After every row comes one of two labels: whether the row has a hidden trait. Each part has its own trait and labels.
In the rows, 100 means zero.
[ 56 121 110 133 161 112 118 112 100 142  69 102  93  89 100  98  81 107]
S
[ 90 105 118  92  99  80 118  89  97 105  87 111 101  97  97 103  96  88]
S
[102 138  97  81 178 156 119  87 103  63  73 106  92 114  98 102  43  92]
D
[109 133 115 100 107 123 112 110  99 100  84  91 104  98 102 106 121  99]
D
[ 86  93 135  89  77  71 102  83  94 107 102 112 103  97  95 109  91  95]
S
[116  91  91 136 142 118 169  90 102  92  82  80 100  97 103 117 131 101]
S
[ 98 114  93  96 183  85 121  95  98  65  82 110  98  96  90  88  95  79]
S
[ 83 119 107 132 138 110 129  64  96 126  55 132  97 112  75 114  66  92]
S
[ 91 101 138  71  50  64  96  62  94 111  99 123  97 105  95 115  89  96]
S
[109 109 119 105 114 106 102 110 103 100 111  88 107  97 105 102 114 101]
D
[101 116  91 112  17  95  99  89  97  84  87  95 102  97 100  87 113 101]
S
[ 78  99 112 106  92  94 118  98  96 119  85 108 100  97  94 110  99  91]
S
[118  64 163  56   0  78  71 134 102  50 171  56 107  83 144  92 167 129]
D
[ 88 113 102 111 105 120 127  76  98 104  80 109  97 106  76  99 113 106]
S
[ 75 111 124 109  80  86 110  79  96 134  58 126  96 102  92 117  44  69]
S
[105  85 108  99 149 103 112  90 103  99 116  85 106 105  95 104 114  98]
D
[110 130 126 102  60 137 107 131 103  68 112  87  88  93 114  96  89 106]
D
[108  88 113 114 104  90 111  97 104 113 110  82 108  95  96 110 118 101]
D
[105 149 101 159  93 116  98 123 105 128  70 105 102  90  98 111 135  93]
D
[114  94 117 107 168 106 120  87 106  87 106  94 104 105  96 106 117  97]
D
[114 103 113 121 150 117 105  90 104  97  80 102 106 100 111 111 109  97]
D
[ 78 126 114 147  90 111 119  70  93 150  47 125  96 112  75 127  58  83]
S
[ 87 100 130 109  71  80 103  61  79 128  86 130 100 103  88 122  83  98]
S
[142  39  98  81  44 127  68  94  92  86 111  78 107  96 109  94 101 100]
S
[ 83  95 129  51  44 101 110  81  97 121 104 106  99 100  98 116 106  96]
S

[113  48  62  98 142  93 104 133 123 125 130  61  96 155 109  88  93  91
  83 106 145 139 116  74 151 108  86  74  78  92 101]
Z552
[110 104  89 108 103  89 105 136  98  32  89 107 100 122 108  92  67  55
  99 109 126 142 139  94 125  88 110  62 140 102 103]
Z552
[109  97  95 105 117  87 102 132  90  61  94 105 100 121  95  98  65  52
  94 106 124 147 137  91 126  92 108  75 101  93  97]
Z552
[125  96 114 105  93 139  91 132 118 104  93 102 118 101 107  81  86 107
  79  97 127  77 122  77 123  95  95  14 114  98  97]
Z502
[131 102  91 106 108 105  84 145 146  23  78  97  95 138 120  75  32  40
 103 112 144 138 140  89 129  91 119  24 175 111 110]
Z552
[121 110  99 108 104  96  92 133 107  18  77 105  97 129 111  82  45  40
 102 112 133 135 148  94 131  87 117  30 168 111 111]
Z552
[162  93 121 107  86 151  71 124 200 104  62  92 110 113 135  53  24  90
  94 105 159  72 124  78 133  94 114   0 197 115 120]
Z502
[114  90 119 103  93 130  91 123  92 105  97 121 119  80  91  91  75 110
  76  95 116  82 116  85 113  95  97  35  93  80 104]
Z502
[129  91 119 106  87 139  85 122 122  93  86 113 118  90 100  76  61  93
  86 100 121  78 122  85 125  88 101   5 124  92 112]
Z502
[112 103  93 106 107  82  91 137  78  33  93 110 100 117 105  92  59  72
  96 108 121 149 147  92 128  86 111  64 129  97 106]
Z552
[120 102 112 101 106 123  86 130 111 108 101 104 118  88  92  95  80 112
  74  96 117  93 105  81 139  99  88  32  83  79  94]
Z502
[110  99  90 104 106  95  89 134 118  83  96 105  95 126 109  88  55  67
  89 107 127 123 136  91 123  93 107  53 129 101  93]
Z552
[131 102 114 104  98 128  85 136 136 105  87 104 118  94 103  86  76 110
  80  98 142  92 110  81 115  97  95  27 126  89  99]
Z502
[109 100  90 106 115  87  96 140  88  31  91 107 103 123 105  89  51  46
  95 108 126 136 142  91 126  92 105  72 115  99 101]
Z552
[115 107 124 106  90 131  89 126 108 101  89 115 117  79  99  88  77 122
  80  96 116  76 120  84 115  89  98  22 110  90  96]
Z502
[119 101  94 105 105  89  89 132  93  32  82 105  99 126 111  83  42  45
  98 111 136 128 142  93 131  89 115  40 146 108 105]
Z552
[112  84  80 102 119  90  90 140 127  81  98  92  97 139 111  87  63  60
  92 109 136 120 132  88 126  99 103  61 110 100  93]
Z552
[111 101  90 106 116  92  90 136  97  45  90  98  98 131 111  86  54  53
  98 109 128 136 138  91 130  92 106  59 126 104 104]
Z552
